Below is a small trained network, with its code and all its weights. Each question gives an input and a class and asks what happens when units are switched off, that is, made to give their printed mean instead of their output.

import numpy as np


def w(rows, s, z=0):
    codes = np.array(rows[::2]) - 128.0
    scale = np.full(codes.shape[1], s)
    scale[-1] = z or s
    return codes * scale


def f(y):
    return y / 2 * (1 + np.tanh(0.7978845608 * (y + 0.044715 * y**3)))


def log_softmax(a):
    a = a - a.max(-1, keepdims=True)
    return a - np.log(np.exp(a).sum(-1, keepdims=True))


def net(x, mask):
    res = np.array(x, float).reshape(1, 4) / 4 @ E
    y = f(res @ A[0][:, :-1].T + A[0][:, -1])
    res = res + np.where(mask, y, B[0][:, -1]) @ B[0][:, :-1]
    return log_softmax(res[-1] @ U[:, :-1].T + U[:, -1])


A, B = {}, {}
E = w([
[175,161,142],'x0',
[128,188,22],'x1',
[97,44,93],'x2',
[254,54,100],'x3',
],0.0087)
A[0] = w([
[95,77,165,182],'N1',
[128,142,198,176],'N2',
[115,137,155,244],'N3',
[170,161,146,205],'N4',
[163,14,88,219],'N5',
[110,118,115,139],'N6',
[145,163,106,69],'N7',
[146,115,19,120],'N8',
[83,180,204,252],'N9',
[122,120,170,181],'N10',
[147,191,126,114],'N11',
[249,156,130,187],'N12',
[55,184,157,83],'N13',
[128,101,151,218],'N14',
[125,125,210,236],'N15',
[113,143,104,59],'N16',
[92,198,68,64],'N17',
[128,180,121,108],'N18',
],0.014,0.0045)
B[0] = w([
[108,97,140,184],'N1',
[109,124,119,183],'N2',
[125,97,117,175],'N3',
[100,84,118,176],'N4',
[2,87,127,254],'N5',
[122,128,124,136],'N6',
[107,124,143,137],'N7',
[130,214,67,207],'N8',
[109,54,151,236],'N9',
[118,120,129,164],'N10',
[77,100,157,160],'N11',
[46,92,98,239],'N12',
[88,94,188,204],'N13',
[106,101,124,170],'N14',
[104,113,119,212],'N15',
[137,150,145,128],'N16',
[122,188,168,184],'N17',
[100,111,158,151],'N18',
],0.023,0.0099)
U = w([
[169,160,142,2],'0',
[207,58,190,60],'1',
[158,131,229,219],'2',
[210,13,103,84],'3',
[108,235,106,65],'4',
[252,120,186,53],'5',
[85,86,94,201],'6',
],0.011,0.0044)

Each question gives the input, the list of numbers given to net, and the class t.
The units are the neurons (one row each of A and B). Each row of codes is followed by its name. A weight is (code - 128) times the scale printed after its matrix; where a second scale follows, it is the last column's (A, B and U).
mask holds one flag per neuron, in row order. A switched-off neuron (its flag False) gives its mean, the last column of its row in B, instead of its output. The means were averaged over made-up inputs and are rounded, as every weight is.
A unit's drop is (log p(t) with every unit on - log p(t) with that unit switched off) / (log p(t) with every unit on - log p(t) with every unit switched off).
The circuit of an input: a set's keep is (log p(t) with only the set's units on - log p(t) with every unit switched off) / (log p(t) with every unit on - log p(t) with every unit switched off). Starting from the 12 units with the biggest drops (on a tie, the unit counted first), units are removed one at a time, each time the one whose removal leaves the highest keep (on an exact tie, the one counted first), for as long as the keep stays at least 0.8.
units of the circuit, in order: the units of the circuit, biggest drop first
unit that matters most: the unit with the biggest drop
top k neurons: the k neurons with the biggest drops, biggest first
drop of u: that unit's drop, to one decimal
input [-4,-5,-6,-2], class 1: units of the circuit, in order	(N5; N12)
input [5,7,0,4], class 4: units of the circuit, in order	(N8; N9)
input [-8,-1,1,-3], class 3: top 2 neurons	(N5; N12)
input [-3,4,3,3], class 4: units of the circuit, in order	(N8; N9; N12)
input [-4,5,3,3], class 4: top 2 neurons	(N8; N9)
input [4,6,6,-8], class 2: unit that matters most	N13
input [-2,2,6,-7], class 2: top 2 neurons	(N5; N12)
input [-6,-6,-5,1], class 3: top 2 neurons	(N5; N12)
input [-2,-1,-5,-4], class 2: drop of N5	0.4
input [2,0,0,-5], class 2: drop of N5	0.3
input [2,6,-3,-1], class 4: drop of N17	0.1
